arr = [20, 41, 76, 71, 94, 78, 40, 73, 61, 62]
Find the 2nd largest entry.
A: 78
The second smallest entry is 40
Find the fourth entry.
A: 71
The third entry from the left -> 76
Find the second-last entry.
A: 61
